Below are the code and all the weights of a small trained network. Each question names an input and a class and asks about switching units off, where a switched-off unit gives its printed mean instead of its output.

import numpy as np


def w(rows, s, z=0):
    codes = np.array(rows[::2]) - 128.0
    scale = np.full(codes.shape[1], s)
    scale[-1] = z or s
    return codes * scale


def f(y):
    return y / 2 * (1 + np.tanh(0.7978845608 * (y + 0.044715 * y**3)))


def log_softmax(a):
    a = a - a.max(-1, keepdims=True)
    return a - np.log(np.exp(a).sum(-1, keepdims=True))


def net(x, mask):
    res = np.array(x, float).reshape(1, 6) / 4 @ E
    y = f(res @ A[0][:, :-1].T + A[0][:, -1])
    res = res + np.where(mask, y, B[0][:, -1]) @ B[0][:, :-1]
    return log_softmax(res[-1] @ U[:, :-1].T + U[:, -1])


A, B = {}, {}
E = w([
[65,253,110],'x0',
[129,127,127],'x1',
[127,125,127],'x2',
[64,62,29],'x3',
[129,126,135],'x4',
[36,28,223],'x5',
],0.0064)
A[0] = w([
[49,125,233,154],'n0',
[87,70,180,205],'n1',
[165,154,54,133],'n2',
[201,18,100,70],'n3',
[158,67,98,122],'n4',
[142,168,190,140],'n5',
[76,179,125,59],'n6',
[146,190,56,121],'n7',
[112,78,57,74],'n8',
[73,162,99,60],'n9',
[113,59,51,139],'n10',
[136,96,97,123],'n11',
[218,1,186,102],'n12',
[125,108,104,193],'n13',
[117,160,133,173],'n14',
[48,186,125,59],'n15',
[135,83,134,78],'n16',
[43,220,164,69],'n17',
[58,121,43,86],'n18',
[185,131,111,92],'n19',
[179,65,160,81],'n20',
[25,123,66,194],'n21',
[114,121,108,254],'n22',
[157,161,133,138],'n23',
[163,183,45,207],'n24',
[43,146,160,102],'n25',
[113,62,54,140],'n26',
[209,151,150,153],'n27',
[196,66,127,63],'n28',
[187,117,183,80],'n29',
[163,114,146,151],'n30',
[172,149,207,134],'n31',
[136,160,119,111],'n32',
[160,150,101,126],'n33',
[124,101,105,195],'n34',
[52,191,128,60],'n35',
[93,118,107,204],'n36',
[145,134,95,106],'n37',
[43,91,91,166],'n38',
[119,132,126,111],'n39',
[186,132,163,102],'n40',
[76,202,135,73],'n41',
[139,138,97,238],'n42',
[158,121,188,149],'n43',
],0.012,0.0051)
B[0] = w([
[150,87,161,217],'n0',
[171,136,154,217],'n1',
[163,76,162,193],'n2',
[121,115,71,197],'n3',
[94,142,97,160],'n4',
[96,195,156,179],'n5',
[118,117,53,149],'n6',
[175,68,146,213],'n7',
[105,191,123,151],'n8',
[98,127,64,143],'n9',
[133,203,142,181],'n10',
[99,128,126,138],'n11',
[99,129,78,245],'n12',
[121,155,171,158],'n13',
[103,108,150,164],'n14',
[110,86,50,165],'n15',
[133,100,75,136],'n16',
[105,90,26,200],'n17',
[94,185,124,168],'n18',
[169,85,103,146],'n19',
[89,80,94,169],'n20',
[126,140,178,205],'n21',
[132,137,199,190],'n22',
[142,145,149,163],'n23',
[111,110,170,254],'n24',
[201,71,86,161],'n25',
[143,215,141,179],'n26',
[77,134,140,198],'n27',
[110,132,2,161],'n28',
[97,193,71,156],'n29',
[82,184,129,151],'n30',
[100,195,137,188],'n31',
[125,83,124,145],'n32',
[156,90,156,158],'n33',
[123,144,157,161],'n34',
[104,112,14,168],'n35',
[122,130,177,166],'n36',
[128,101,122,135],'n37',
[180,132,168,188],'n38',
[162,134,110,123],'n39',
[119,155,111,154],'n40',
[116,119,67,176],'n41',
[102,89,235,194],'n42',
[121,133,142,170],'n43',
],0.0061,0.0074)
U = w([
[76,107,6,118],'0',
[86,129,125,215],'1',
[105,120,118,219],'2',
[66,202,120,3],'3',
[124,110,115,169],'4',
[176,30,121,30],'5',
],0.013,0.0037)

Each question gives the input, the list of numbers given to net, and the class t.
The units are the neurons (one row each of A and B). Each row of codes is followed by its name. A weight is (code - 128) times the scale printed after its matrix; where a second scale follows, it is the last column's (A, B and U).
mask holds one flag per neuron, in row order. A switched-off neuron (its flag False) gives its mean, the last column of its row in B, instead of its output. The means were averaged over made-up inputs and are rounded, as every weight is.
A unit's drop is (log p(t) with every unit on - log p(t) with that unit switched off) / (log p(t) with every unit on - log p(t) with every unit switched off).
The circuit of an input: a set's keep is (log p(t) with only the set's units on - log p(t) with every unit switched off) / (log p(t) with every unit on - log p(t) with every unit switched off). Starting from the 12 units with the biggest drops (on a tie, the unit counted first), units are removed one at a time, each time the one whose removal leaves the highest keep (on an exact tie, the one counted first), for as long as the keep stays at least 0.8.
units of the circuit, in order: the units of the circuit, biggest drop first
unit that matters most: the unit with the biggest drop
top k neurons: the k neurons with the biggest drops, biggest first
drop of u: that unit's drop, to one decimal
input [3,-5,-2,7,-3,-6], class 3: units of the circuit, in order => (n18; n21)
input [-8,3,7,-6,7,7], class 0: units of the circuit, in order => (n12; n28; n29)
input [-8,-1,4,3,5,-5], class 0: units of the circuit, in order => (n28; n3)
input [-6,-3,-2,1,2,4], class 0: units of the circuit, in order => (n12; n28)
input [2,3,3,5,2,-7], class 5: units of the circuit, in order => (n7; n2)
input [7,-2,7,0,-5,-8], class 5: top 2 neurons => (n7; n2)
input [-8,-2,-3,6,1,6], class 0: top 3 neurons => (n12; n3; n28)
input [5,7,-1,4,2,8], class 5: unit that matters most => n25
input [-8,-5,0,1,5,6], class 0: top 3 neurons => (n12; n28; n3)
input [-8,-1,-7,7,6,4], class 0: top 3 neurons => (n3; n12; n28)
input [6,2,5,-3,3,2], class 0: top 2 neurons => (n17; n35)
input [-3,0,-7,-8,2,6], class 3: top 3 neurons => (n31; n29; n5)
input [-7,6,7,-4,4,7], class 0: top 2 neurons => (n12; n28)
input [5,-1,2,7,-3,-3], class 3: unit that matters most => n18
input [7,-4,8,7,0,-7], class 2: drop of n36 => 0.1
input [-6,4,-5,-5,2,4], class 0: drop of n14 => 0.0
input [-8,-7,-6,6,7,4], class 0: drop of n3 => 0.3
input [-3,-6,-4,8,-4,-6], class 3: drop of n8 => 0.2
